Below is a small trained network, with its code and all its weights. Each question gives an input and a class and asks what happens when units are switched off, that is, made to give their printed mean instead of their output.

import numpy as np


def w(rows, s, z=0):
    codes = np.array(rows[::2]) - 128.0
    scale = np.full(codes.shape[1], s)
    scale[-1] = z or s
    return codes * scale


def f(y):
    return np.maximum(y, 0)


def log_softmax(a):
    a = a - a.max(-1, keepdims=True)
    return a - np.log(np.exp(a).sum(-1, keepdims=True))


def net(x, mask):
    res = np.array(x, float).reshape(1, 4) / 4 @ E
    y = f(res @ A[0][:, :-1].T + A[0][:, -1])
    res = res + np.where(mask, y, B[0][:, -1]) @ B[0][:, :-1]
    return log_softmax(res[-1] @ U[:, :-1].T + U[:, -1])


A, B = {}, {}
E = w([
[18,161,99,121],'x0',
[185,139,1,96],'x1',
[157,209,167,42],'x2',
[96,28,133,43],'x3',
],0.0076)
A[0] = w([
[117,175,142,69,51],'n1',
[137,142,45,111,57],'n2',
[144,69,112,197,60],'n3',
[125,235,117,221,39],'n4',
[74,172,123,94,91],'n5',
[112,133,190,152,86],'n6',
[125,129,133,128,254],'n7',
[171,35,155,75,67],'n8',
[145,136,66,119,65],'n9',
[141,145,31,110,38],'n10',
[122,67,141,72,35],'n11',
[149,55,145,85,86],'n12',
[99,130,181,132,73],'n13',
[179,199,134,215,58],'n14',
[110,87,103,185,48],'n15',
[153,134,38,104,45],'n16',
[123,144,150,154,72],'n17',
[172,91,123,171,80],'n18',
[31,162,107,120,49],'n19',
[11,197,77,146,41],'n20',
[136,163,127,169,77],'n21',
[136,115,180,146,84],'n22',
[88,75,124,59,34],'n23',
[127,124,126,118,206],'n24',
[98,130,183,134,68],'n25',
[87,99,109,169,81],'n26',
[90,107,201,148,105],'n27',
[126,126,121,148,101],'n28',
[145,171,157,82,64],'n29',
[248,88,198,159,10],'n30',
[195,162,151,186,68],'n31',
[106,69,98,207,52],'n32',
[183,115,88,119,78],'n33',
[143,172,149,60,48],'n34',
[134,178,156,74,61],'n35',
[119,176,145,71,74],'n36',
[189,114,139,126,102],'n37',
[91,92,103,174,60],'n38',
[99,121,193,157,31],'n39',
[110,130,217,161,58],'n40',
[60,85,119,49,46],'n41',
[163,181,172,74,81],'n42',
],0.017,0.0083)
B[0] = w([
[164,64,128,135,170],'n1',
[142,151,78,73,189],'n2',
[175,61,123,152,192],'n3',
[2,77,154,118,240],'n4',
[173,131,172,138,186],'n5',
[132,137,78,85,191],'n6',
[111,183,46,230,255],'n7',
[64,124,199,118,214],'n8',
[136,138,92,80,172],'n9',
[144,149,73,54,197],'n10',
[58,84,143,101,178],'n11',
[58,117,152,126,197],'n12',
[132,141,94,83,177],'n13',
[26,88,140,134,233],'n14',
[165,60,118,142,173],'n15',
[131,152,69,66,198],'n16',
[111,128,125,106,148],'n17',
[173,96,158,133,176],'n18',
[184,170,207,127,203],'n19',
[158,201,248,118,233],'n20',
[86,104,137,119,165],'n21',
[143,142,109,78,169],'n22',
[48,101,166,108,189],'n23',
[111,158,82,185,205],'n24',
[138,139,100,75,178],'n25',
[170,81,144,146,177],'n26',
[124,161,35,100,225],'n27',
[124,117,127,132,138],'n28',
[157,71,122,148,171],'n29',
[212,211,243,97,221],'n30',
[86,140,195,136,204],'n31',
[178,49,99,168,203],'n32',
[151,148,121,63,182],'n33',
[176,66,110,141,177],'n34',
[156,69,107,146,177],'n35',
[159,77,110,147,178],'n36',
[164,179,160,140,182],'n37',
[173,71,134,143,175],'n38',
[154,137,105,51,180],'n39',
[137,142,66,57,211],'n40',
[48,128,189,116,208],'n41',
[173,52,117,169,200],'n42',
],0.05,0.0083)
U = w([
[37,140,100,103,103],'0',
[134,189,13,48,84],'1',
[173,85,71,144,99],'2',
[161,209,155,101,248],'3',
[84,247,2,236,110],'4',
],0.0068,0.011)

Each question gives the input, the list of numbers given to net, and the class t.
The units are the neurons (one row each of A and B). Each row of codes is followed by its name. A weight is (code - 128) times the scale printed after its matrix; where a second scale follows, it is the last column's (A, B and U).
mask holds one flag per neuron, in row order. A switched-off neuron (its flag False) gives its mean, the last column of its row in B, instead of its output. The means were averaged over made-up inputs and are rounded, as every weight is.
A unit's drop is (log p(t) with every unit on - log p(t) with that unit switched off) / (log p(t) with every unit on - log p(t) with every unit switched off).
The circuit of an input: a set's keep is (log p(t) with only the set's units on - log p(t) with every unit switched off) / (log p(t) with every unit on - log p(t) with every unit switched off). Starting from the 12 units with the biggest drops (on a tie, the unit counted first), units are removed one at a time, each time the one whose removal leaves the highest keep (on an exact tie, the one counted first), for as long as the keep stays at least 0.8.
units of the circuit, in order: the units of the circuit, biggest drop first
top k neurons: the k neurons with the biggest drops, biggest first
drop of u: that unit's drop, to one decimal
input [7,-8,-7,-1], class 1: units of the circuit, in order	n27
input [6,-5,5,5], class 3: top 3 neurons	n19, n4, n5
input [-8,6,-5,4], class 3: top 2 neurons	n30, n8
input [-2,3,8,-8], class 0: top 3 neurons	n4, n14, n31
input [-8,-8,2,-8], class 0: top 2 neurons	n14, n4
input [-6,5,6,-3], class 2: top 4 neurons	n42, n20, n34, n29
input [7,1,5,-6], class 3: top 2 neurons	n20, n19
input [-1,5,-6,1], class 2: top 3 neurons	n32, n3, n27
input [8,2,7,-4], class 3: top 3 neurons	n20, n19, n32
input [3,-1,-5,4], class 2: top 2 neurons	n4, n32
input [-6,-6,-2,-2], class 1: top 3 neurons	n40, n20, n27
input [8,3,7,-6], class 3: top 3 neurons	n20, n19, n32
input [3,2,2,0], class 4: drop of n30	0.2
input [2,4,-5,-1], class 2: units of the circuit, in order	n32
input [4,6,-7,-1], class 2: drop of n38	0.8
input [-7,6,-5,6], class 3: drop of n30	1.8
